Here is a tiny trained network, its code and every weight. The questions are about switching its units off for an input and a class, where a switched-off unit gives its printed mean instead of its output.

import numpy as np


def w(rows, s, z=0):
    codes = np.array(rows[::2]) - 128.0
    scale = np.full(codes.shape[1], s)
    scale[-1] = z or s
    return codes * scale


def norm(h):
    return h / np.sqrt((h * h).mean(-1, keepdims=True) + 1e-5)


def f(y):
    return np.maximum(y, 0)


def log_softmax(a):
    a = a - a.max(-1, keepdims=True)
    return a - np.log(np.exp(a).sum(-1, keepdims=True))


def net(x, mask):
    res = np.array(x, float).reshape(1, 3) / 4 @ E
    u = 0
    for l in range(3):
        y = f(norm(res) @ A[l][:, :-1].T + A[l][:, -1])
        res = res + np.where(mask[u : u + 8], y, B[l][:, -1]) @ B[l][:, :-1]
        u += 8
    return log_softmax(norm(res)[-1] @ U[:, :-1].T + U[:, -1])


A, B = {}, {}
E = w([
[236,120,85,102,84],'x0',
[61,149,162,129,1],'x1',
[134,137,234,62,97],'x2',
],0.0094)
A[0] = w([
[74,138,148,146,61,89],'L0N1',
[134,96,255,70,29,32],'L0N2',
[168,133,176,30,231,26],'L0N3',
[190,103,140,215,115,143],'L0N4',
[192,166,154,133,115,111],'L0N5',
[40,140,169,85,130,2],'L0N6',
[171,154,136,119,109,87],'L0N7',
[144,96,67,193,202,68],'L0N8',
],0.0087,0.0061)
B[0] = w([
[168,125,165,195,139,204],'L0N1',
[121,138,99,89,115,255],'L0N2',
[255,45,233,199,127,210],'L0N3',
[56,118,143,105,154,186],'L0N4',
[117,65,121,90,104,168],'L0N5',
[34,157,229,119,150,170],'L0N6',
[126,129,116,115,113,148],'L0N7',
[126,187,110,192,83,236],'L0N8',
],0.0093,0.0047)
A[1] = w([
[177,92,149,87,240,118],'L1N1',
[109,133,87,114,64,115],'L1N2',
[96,104,214,65,138,125],'L1N3',
[203,147,59,23,74,136],'L1N4',
[172,159,99,158,151,64],'L1N5',
[124,71,9,124,160,84],'L1N6',
[100,125,186,58,62,133],'L1N7',
[94,174,84,173,175,2],'L1N8',
],0.011,0.0048)
B[1] = w([
[159,102,195,168,97,222],'L1N1',
[194,83,130,128,118,190],'L1N2',
[90,142,116,174,137,241],'L1N3',
[94,79,142,68,157,236],'L1N4',
[113,164,124,83,110,175],'L1N5',
[73,119,117,120,214,211],'L1N6',
[118,247,108,109,177,254],'L1N7',
[169,110,104,155,201,187],'L1N8',
],0.014,0.0057)
A[2] = w([
[68,126,174,132,151,151],'L2N1',
[209,120,136,97,132,45],'L2N2',
[130,121,108,166,5,9],'L2N3',
[151,111,174,126,163,252],'L2N4',
[142,142,89,35,118,23],'L2N5',
[75,163,86,95,152,79],'L2N6',
[160,153,17,167,143,12],'L2N7',
[76,96,158,162,142,64],'L2N8',
],0.013,0.0037)
B[2] = w([
[117,138,76,143,81,222],'L2N1',
[107,147,189,189,88,168],'L2N2',
[226,166,33,130,80,153],'L2N3',
[141,102,124,174,78,254],'L2N4',
[174,151,192,1,56,179],'L2N5',
[150,86,168,181,107,215],'L2N6',
[134,197,131,118,186,201],'L2N7',
[169,76,135,13,121,177],'L2N8',
],0.012,0.0063)
U = w([
[49,238,153,176,89,165],'0',
[144,9,93,52,186,102],'1',
[60,32,68,172,105,62],'2',
[204,60,216,210,123,189],'3',
[192,159,29,166,71,145],'4',
[129,120,124,130,131,2],'5',
[160,166,170,8,67,144],'6',
[141,142,50,184,253,174],'7',
],0.022,0.009)

Each question gives the input, the list of numbers given to net, and the class t.
The units are the neurons (one row each of A and B). Each row of codes is followed by its name. A weight is (code - 128) times the scale printed after its matrix; where a second scale follows, it is the last column's (A, B and U).
mask holds one flag per neuron, layer by layer. A switched-off neuron (its flag False) gives its mean, the last column of its row in B, instead of its output. The means were averaged over made-up inputs and are rounded, as every weight is.
A unit's drop is (log p(t) with every unit on - log p(t) with that unit switched off) / (log p(t) with every unit on - log p(t) with every unit switched off).
The circuit of an input: a set's keep is (log p(t) with only the set's units on - log p(t) with every unit switched off) / (log p(t) with every unit on - log p(t) with every unit switched off). Starting from the 12 units with the biggest drops (on a tie, the unit counted first), units are removed one at a time, each time the one whose removal leaves the highest keep (on an exact tie, the one counted first), for as long as the keep stays at least 0.8.
units of the circuit, in order: the units of the circuit, biggest drop first
unit that matters most: the unit with the biggest drop
top k neurons: the k neurons with the biggest drops, biggest first
top k neurons in layer l: the k neurons of layer l with the biggest drops, biggest first
drop of u: that unit's drop, to one decimal
input [7,7,-5], class 6: units of the circuit, in order -> (L1N4; L2N5)
input [7,1,-1], class 1: units of the circuit, in order -> (L1N4)
input [5,1,-6], class 7: top 2 neurons -> (L0N2; L0N8)
input [-8,-8,-2], class 3: top 2 neurons -> (L1N1; L1N7)
input [7,-3,-5], class 1: units of the circuit, in order -> (L1N4; L1N7)
input [3,3,-2], class 6: top 3 neurons -> (L0N3; L0N8; L1N1)
input [-6,7,-8], class 4: units of the circuit, in order -> (L1N6; L1N7; L2N3)
input [-3,1,-2], class 2: top 3 neurons in layer 2 -> (L2N5; L2N1; L2N8)
input [-5,7,-8], class 4: top 3 neurons -> (L1N7; L1N6; L2N3)
input [2,5,-1], class 6: top 4 neurons -> (L0N3; L0N8; L0N2; L1N1)
input [0,5,5], class 0: top 2 neurons in layer 0 -> (L0N1; L0N6)
input [-1,7,-2], class 4: top 2 neurons in layer 1 -> (L1N6; L1N2)
input [6,-2,-3], class 1: top 2 neurons -> (L1N6; L1N4)
input [8,-7,0], class 3: units of the circuit, in order -> (L1N1)
input [4,0,2], class 6: top 2 neurons -> (L2N5; L1N7)
input [-4,5,-6], class 4: top 2 neurons in layer 2 -> (L2N3; L2N8)
input [4,4,-3], class 6: top 4 neurons in layer 1 -> (L1N1; L1N4; L1N8; L1N3)
input [4,1,1], class 6: top 2 neurons -> (L2N5; L1N7)
input [3,3,-4], class 1: top 2 neurons in layer 0 -> (L0N8; L0N3)
input [0,8,-5], class 4: unit that matters most -> L2N3
input [8,5,-7], class 1: drop of L1N6 -> 0.1
input [8,3,-1], class 6: drop of L2N5 -> 0.7
input [-7,-2,0], class 2: drop of L1N7 -> 0.6
